Here is a tiny trained network, its code and every weight. The questions are about switching its units off for an input and a target symbol, where a switched-off unit gives its printed mean instead of its output.

import numpy as np


def w(rows, s, z=0):
    codes = np.array(rows[::2]) - 128.0
    scale = np.full(codes.shape[1], s)
    scale[-1] = z or s
    return codes * scale


def norm(h):
    return h / np.sqrt((h * h).mean(-1, keepdims=True) + 1e-5)


def f(y):
    return y / 2 * (1 + np.tanh(0.7978845608 * (y + 0.044715 * y**3)))


def softmax(a):
    e = np.exp(a - a.max(-1, keepdims=True))
    return e / e.sum(-1, keepdims=True)


def log_softmax(a):
    a = a - a.max(-1, keepdims=True)
    return a - np.log(np.exp(a).sum(-1, keepdims=True))


def net(x, mask):
    ids = ['Γαδεθμτφω'.index(c) for c in x.split()]
    T = len(ids)
    res = E[ids] + P[:T]
    u = 0
    for l in range(2):
        r = norm(res)
        for j in range(2):
            rows = slice(3 * j, 3 * j + 3)
            q, k, v = (r @ M[l][rows].T for M in (Q, K, V))
            z = softmax(np.where(np.tri(T) > 0, q @ k.T / 3**0.5, -1e9)) @ v
            o = O[l][rows]
            res = res + np.where(mask[u + j], z, o[:, -1]) @ o[:, :-1]
        u += 2
        y = f(norm(res) @ A[l][:, :-1].T + A[l][:, -1])
        res = res + np.where(mask[u : u + 8], y, B[l][:, -1]) @ B[l][:, :-1]
        u += 8
    return log_softmax(norm(res)[-1] @ U[:, :-1].T + U[:, -1])


Q, K, V, O, A, B = {}, {}, {}, {}, {}, {}
E = w([
[11,59,249,197,158],'Γ',
[171,101,113,110,138],'α',
[235,140,138,121,153],'δ',
[214,134,122,87,120],'ε',
[66,84,177,190,151],'θ',
[71,189,98,94,134],'μ',
[203,142,93,127,166],'τ',
[145,109,89,175,140],'φ',
[166,161,124,76,124],'ω',
],0.014)
P = w([
[132,148,155,116,109],'0',
[206,7,137,190,79],'1',
[221,81,133,147,66],'2',
[96,72,58,120,204],'3',
[127,70,69,90,201],'4',
[146,72,97,2,153],'5',
],0.0097)
Q[0] = w([
[54,165,93,79,150],'0.h1',
[177,24,176,143,187],'0.h1',
[183,192,209,86,171],'0.h1',
[166,165,179,124,193],'0.h2',
[75,148,2,114,150],'0.h2',
[170,121,175,98,98],'0.h2',
],0.0086)
K[0] = w([
[163,150,215,42,145],'0.h1',
[63,160,3,103,61],'0.h1',
[100,178,142,73,119],'0.h1',
[59,66,92,149,108],'0.h2',
[76,132,197,70,29],'0.h2',
[137,181,160,39,226],'0.h2',
],0.0068)
V[0] = w([
[95,114,72,184,131],'0.h1',
[176,111,164,156,104],'0.h1',
[137,85,80,161,95],'0.h1',
[179,25,96,91,117],'0.h2',
[100,167,8,123,92],'0.h2',
[152,156,60,194,137],'0.h2',
],0.011)
O[0] = w([
[219,189,130,71,161,122],'0.h1',
[193,149,139,70,29,132],'0.h1',
[68,133,254,66,159,213],'0.h1',
[116,73,127,109,208,182],'0.h2',
[89,174,73,109,147,251],'0.h2',
[243,166,89,118,139,79],'0.h2',
],0.0091,0.0022)
A[0] = w([
[173,25,225,124,100,82],'0.n1',
[121,162,211,120,89,74],'0.n2',
[187,110,204,111,27,193],'0.n3',
[56,66,102,171,112,164],'0.n4',
[162,56,73,141,241,161],'0.n5',
[228,192,125,233,122,49],'0.n6',
[62,132,184,213,186,143],'0.n7',
[61,151,70,1,82,253],'0.n8',
],0.0079,0.0039)
B[0] = w([
[198,82,83,226,95,181],'0.n1',
[128,253,100,6,50,132],'0.n2',
[103,207,99,72,233,170],'0.n3',
[162,190,125,68,103,167],'0.n4',
[33,204,211,120,160,193],'0.n5',
[4,187,92,206,166,124],'0.n6',
[147,212,87,88,187,160],'0.n7',
[127,46,188,121,191,255],'0.n8',
],0.0083,0.0086)
Q[1] = w([
[166,68,95,105,137],'1.h1',
[60,126,122,92,148],'1.h1',
[120,134,251,114,181],'1.h1',
[150,44,134,183,107],'1.h2',
[191,125,128,161,87],'1.h2',
[106,172,101,133,79],'1.h2',
],0.013)
K[1] = w([
[55,210,111,182,122],'1.h1',
[132,54,103,164,99],'1.h1',
[115,100,102,45,68],'1.h1',
[136,77,72,173,125],'1.h2',
[60,115,62,41,171],'1.h2',
[243,7,134,49,129],'1.h2',
],0.011)
V[1] = w([
[252,112,189,128,124],'1.h1',
[29,164,100,168,145],'1.h1',
[148,73,56,42,106],'1.h1',
[215,144,49,146,248],'1.h2',
[131,169,192,88,115],'1.h2',
[92,67,208,126,187],'1.h2',
],0.014)
O[1] = w([
[139,87,138,121,55,4],'1.h1',
[100,144,124,175,207,202],'1.h1',
[73,131,85,11,116,159],'1.h1',
[42,160,221,142,122,167],'1.h2',
[217,180,125,96,199,221],'1.h2',
[135,4,135,118,177,218],'1.h2',
],0.012,0.0024)
A[1] = w([
[107,160,119,231,247,87],'1.n1',
[137,94,198,100,124,29],'1.n2',
[182,212,96,210,88,235],'1.n3',
[92,71,122,117,159,163],'1.n4',
[108,154,214,249,34,37],'1.n5',
[83,86,139,70,179,176],'1.n6',
[186,147,110,88,150,2],'1.n7',
[221,95,95,91,66,60],'1.n8',
],0.013,0.0023)
B[1] = w([
[28,42,104,157,127,254],'1.n1',
[180,162,125,195,92,156],'1.n2',
[235,77,183,83,149,164],'1.n3',
[188,92,148,131,169,181],'1.n4',
[91,179,83,142,173,169],'1.n5',
[157,88,175,128,195,234],'1.n6',
[61,130,45,114,150,156],'1.n7',
[12,150,16,177,67,175],'1.n8',
],0.011,0.0099)
U = w([
[110,142,12,70,86,208],'Γ',
[254,80,149,212,130,192],'α',
[80,121,144,108,7,196],'δ',
[164,47,150,90,44,8],'ε',
[187,252,164,80,93,186],'θ',
[73,171,104,248,188,144],'μ',
[117,220,189,144,72,151],'τ',
[237,212,188,138,123,194],'φ',
[159,209,113,11,247,2],'ω',
],0.0095,0.0023)

Each question gives the input, a string of symbols that net reads in full, and the target symbol t.
The units are the heads (3 rows each of Q, K, V and O) and the neurons (one row each of A and B). Each row of codes is followed by its name. A weight is (code - 128) times the scale printed after its matrix; where a second scale follows, it is the last column's (O, A, B and U).
mask holds one flag per unit, layer by layer, with each layer's heads first. A switched-off unit (its flag False) gives its mean, the last column of its rows in O or B, instead of its output. The means were averaged over made-up inputs and are rounded, as every weight is.
A unit's drop is (log p(t) with every unit on - log p(t) with that unit switched off) / (log p(t) with every unit on - log p(t) with every unit switched off).
The circuit of an input: a set's keep is (log p(t) with only the set's units on - log p(t) with every unit switched off) / (log p(t) with every unit on - log p(t) with every unit switched off). Starting from the 12 units with the biggest drops (on a tie, the unit counted first), units are removed one at a time, each time the one whose removal leaves the highest keep (on an exact tie, the one counted first), for as long as the keep stays at least 0.8.
units of the circuit, in order: the units of the circuit, biggest drop first
most important unit: the unit with the biggest drop
k most important neurons: the k neurons with the biggest drops, biggest first
top k neurons in layer l: the k neurons of layer l with the biggest drops, biggest first
which heads matter: for each layer, one digit per head in row order, 1 if its drop is at least 0.15 and else 0, layers parted by /
input Γ τ Γ, target α: units of the circuit, in order	(0.h2, 1.h1, 1.h2)
input δ ε τ Γ μ, target δ: units of the circuit, in order	(1.h1)
input μ μ δ, target ω: which heads matter	11 / 00
input μ δ α, target μ: which heads matter	10 / 00
input φ μ μ, target θ: which heads matter	11 / 11
input φ Γ ω, target θ: which heads matter	11 / 01
input μ μ α, target ω: which heads matter	11 / 10
input Γ θ ω, target α: 4 most important neurons	(0.n1, 0.n7, 0.n5, 0.n3)
input μ μ τ, target ω: 3 most important neurons	(0.n5, 0.n2, 0.n8)
input μ μ μ μ Γ, target ω: units of the circuit, in order	(0.h2, 1.h2)
input μ μ μ ε Γ τ, target μ: units of the circuit, in order	(1.h1, 1.n1)
input ε μ μ, target δ: units of the circuit, in order	(0.n5, 1.h1, 1.h2)
input θ μ Γ Γ τ φ, target θ: which heads matter	11 / 11
input δ μ θ, target δ: which heads matter	11 / 10
input Γ ω Γ μ Γ, target Γ: which heads matter	11 / 11
input θ μ τ, target θ: top neuron in layer 0	(0.n3)
input ω μ θ, target ω: 2 most important neurons	(0.n3, 0.n5)
input μ μ μ μ μ δ, target μ: units of the circuit, in order	(1.n1, 1.h1)
input Γ ω Γ Γ ω, target α: units of the circuit, in order	(0.h2, 1.h1)
input μ Γ τ, target μ: which heads matter	10 / 00
input Γ μ ε θ ε δ, target Γ: most important unit	0.h2
input μ μ ε, target ω: which heads matter	11 / 00
input ω ω α, target Γ: which heads matter	11 / 01
input Γ Γ α τ Γ μ, target Γ: top 3 neurons in layer 1	(1.n8, 1.n7, 1.n3)
input μ ω μ, target ω: 2 most important neurons	(0.n3, 0.n1)
input Γ Γ Γ, target α: top 3 neurons in layer 0	(0.n1, 0.n3, 0.n7)
input Γ μ μ Γ Γ, target ω: top 2 neurons in layer 0	(0.n3, 0.n7)
input ω ε μ θ, target ω: which heads matter	10 / 10
